Here is a tiny trained network, its code and every weight. The questions are about switching its units off for an input and a class, where a switched-off unit gives its printed mean instead of its output.

import numpy as np


def w(rows, s, z=0):
    codes = np.array(rows[::2]) - 128.0
    scale = np.full(codes.shape[1], s)
    scale[-1] = z or s
    return codes * scale


def norm(h):
    return h / np.sqrt((h * h).mean(-1, keepdims=True) + 1e-5)


def f(y):
    return np.maximum(y, 0)


def log_softmax(a):
    a = a - a.max(-1, keepdims=True)
    return a - np.log(np.exp(a).sum(-1, keepdims=True))


def net(x, mask):
    res = np.array(x, float).reshape(1, 3) / 4 @ E
    u = 0
    for l in range(2):
        y = f(norm(res) @ A[l][:, :-1].T + A[l][:, -1])
        res = res + np.where(mask[u : u + 14], y, B[l][:, -1]) @ B[l][:, :-1]
        u += 14
    return log_softmax(norm(res)[-1] @ U[:, :-1].T + U[:, -1])


A, B = {}, {}
E = w([
[218,67,193,117,159,83,57,144],'x0',
[23,6,98,127,225,95,133,104],'x1',
[95,85,117,135,9,81,93,94],'x2',
],0.0021)
A[0] = w([
[144,171,199,216,220,193,152,191,8],'L0N1',
[115,104,128,161,56,68,66,104,159],'L0N2',
[180,111,121,100,153,126,74,149,65],'L0N3',
[68,87,107,126,117,45,116,79,134],'L0N4',
[108,83,140,87,220,123,191,161,128],'L0N5',
[116,101,115,79,138,111,133,162,90],'L0N6',
[133,144,118,100,120,108,129,149,104],'L0N7',
[160,131,156,115,97,110,166,153,109],'L0N8',
[169,107,174,99,130,83,69,159,118],'L0N9',
[153,201,124,114,78,141,182,146,181],'L0N10',
[97,127,58,116,96,153,149,97,125],'L0N11',
[199,135,186,75,77,130,115,165,145],'L0N12',
[129,87,168,113,151,105,101,139,76],'L0N13',
[112,94,130,251,58,129,85,113,5],'L0N14',
],0.0024,0.0025)
B[0] = w([
[155,159,37,35,199,56,140,83,164],'L0N1',
[175,203,64,31,251,119,165,140,242],'L0N2',
[83,178,170,172,141,99,142,108,156],'L0N3',
[186,163,98,172,130,224,47,129,216],'L0N4',
[176,166,76,194,116,174,46,96,213],'L0N5',
[120,141,134,147,129,156,104,126,137],'L0N6',
[126,115,136,122,126,153,116,115,130],'L0N7',
[127,72,114,109,144,174,106,133,156],'L0N8',
[48,239,171,189,121,101,202,82,212],'L0N9',
[96,60,76,197,194,158,59,97,253],'L0N10',
[143,158,240,184,173,53,126,111,188],'L0N11',
[83,83,84,193,176,169,58,104,238],'L0N12',
[123,177,143,177,86,159,137,152,160],'L0N13',
[128,124,22,24,144,40,119,63,140],'L0N14',
],0.0023,0.0021)
A[1] = w([
[183,162,153,120,41,159,122,153,90],'L1N1',
[181,94,231,111,120,62,113,142,6],'L1N2',
[112,79,99,65,3,21,122,99,52],'L1N3',
[98,43,154,109,168,101,141,155,124],'L1N4',
[159,165,138,131,74,172,150,171,59],'L1N5',
[140,124,124,44,172,130,207,165,124],'L1N6',
[65,34,124,130,141,127,181,141,84],'L1N7',
[76,147,132,112,90,164,223,153,37],'L1N8',
[174,97,209,105,130,68,99,155,40],'L1N9',
[162,112,191,129,190,137,154,178,114],'L1N10',
[117,175,80,179,168,137,105,85,158],'L1N11',
[68,165,112,106,72,159,237,143,45],'L1N12',
[177,117,98,81,150,111,112,118,118],'L1N13',
[198,181,162,116,117,166,145,182,133],'L1N14',
],0.0047,0.0019)
B[1] = w([
[107,68,66,158,177,190,70,72,176],'L1N1',
[59,95,184,183,142,57,225,126,165],'L1N2',
[193,237,100,21,248,193,204,195,176],'L1N3',
[139,163,73,157,70,175,106,84,168],'L1N4',
[129,77,114,135,143,131,82,105,154],'L1N5',
[172,169,113,65,86,105,133,138,142],'L1N6',
[206,147,110,171,99,151,73,85,164],'L1N7',
[128,86,181,147,154,58,138,118,147],'L1N8',
[61,123,153,150,117,83,210,123,170],'L1N9',
[105,161,86,88,85,123,173,131,172],'L1N10',
[143,106,193,93,70,111,125,147,253],'L1N11',
[122,68,200,168,191,4,189,132,164],'L1N12',
[89,132,145,120,81,133,155,146,162],'L1N13',
[83,74,60,129,131,130,104,84,181],'L1N14',
],0.0043,0.0046)
U = w([
[131,87,57,200,132,185,41,61,159],'0',
[87,105,189,191,149,37,198,110,162],'1',
[165,194,74,47,169,149,162,146,160],'2',
[142,117,215,103,31,138,90,178,123],'3',
[115,133,118,175,116,134,106,227,38],'4',
[119,135,108,191,106,137,111,252,2],'5',
],0.011,0.0061)

Each question gives the input, the list of numbers given to net, and the class t.
The units are the neurons (one row each of A and B). Each row of codes is followed by its name. A weight is (code - 128) times the scale printed after its matrix; where a second scale follows, it is the last column's (A, B and U).
mask holds one flag per neuron, layer by layer. A switched-off neuron (its flag False) gives its mean, the last column of its row in B, instead of its output. The means were averaged over made-up inputs and are rounded, as every weight is.
A unit's drop is (log p(t) with every unit on - log p(t) with that unit switched off) / (log p(t) with every unit on - log p(t) with every unit switched off).
The circuit of an input: a set's keep is (log p(t) with only the set's units on - log p(t) with every unit switched off) / (log p(t) with every unit on - log p(t) with every unit switched off). Starting from the 12 units with the biggest drops (on a tie, the unit counted first), units are removed one at a time, each time the one whose removal leaves the highest keep (on an exact tie, the one counted first), for as long as the keep stays at least 0.8.
circuit, biggest first: the units of the circuit, biggest drop first
most important unit: the unit with the biggest drop
k most important neurons: the k neurons with the biggest drops, biggest first
k most important neurons of layer l: the k neurons of layer l with the biggest drops, biggest first
input [5,0,-5], class 1: circuit, biggest first => [L1N3; L1N9]
input [3,-5,6], class 2: 4 most important neurons => [L1N3; L0N4; L0N5; L0N14]
input [8,-3,8], class 1: most important unit => L1N2
input [5,-2,-5], class 1: 3 most important neurons => [L0N2; L1N3; L0N4]
input [-5,5,-2], class 0: 2 most important neurons => [L1N7; L0N9]
input [-2,4,-5], class 2: 4 most important neurons => [L0N10; L0N12; L1N1; L1N6]
input [-5,5,0], class 0: 4 most important neurons => [L1N7; L0N9; L1N2; L1N9]
input [1,5,-6], class 2: 3 most important neurons of layer 1 => [L1N1; L1N6; L1N10]
input [4,6,7], class 2: circuit, biggest first => [L1N3; L0N10]
input [3,-1,2], class 3: 2 most important neurons => [L0N12; L0N2]
input [-6,-6,5], class 0: 2 most important neurons => [L1N1; L0N9]
input [4,-4,-4], class 0: 2 most important neurons of layer 0 => [L0N11; L0N2]
input [2,-3,-3], class 3: 3 most important neurons => [L1N11; L1N3; L1N1]
input [-5,-4,1], class 1: most important unit => L1N12
input [-5,2,-5], class 1: 3 most important neurons of layer 1 => [L1N3; L1N12; L1N11]
input [-6,-6,-6], class 0: 2 most important neurons => [L1N14; L0N2]
input [0,3,-3], class 3: 4 most important neurons of layer 1 => [L1N11; L1N3; L1N1; L1N14]
input [-2,4,0], class 0: 2 most important neurons => [L0N9; L1N7]
input [4,-2,2], class 1: 2 most important neurons => [L0N5; L0N4]
input [-2,2,1], class 3: most important neuron of layer 1 => [L1N11]
input [-7,-7,-3], class 0: 2 most important neurons of layer 0 => [L0N9; L0N10]
input [7,-6,-5], class 1: 4 most important neurons of layer 1 => [L1N2; L1N9; L1N4; L1N7]
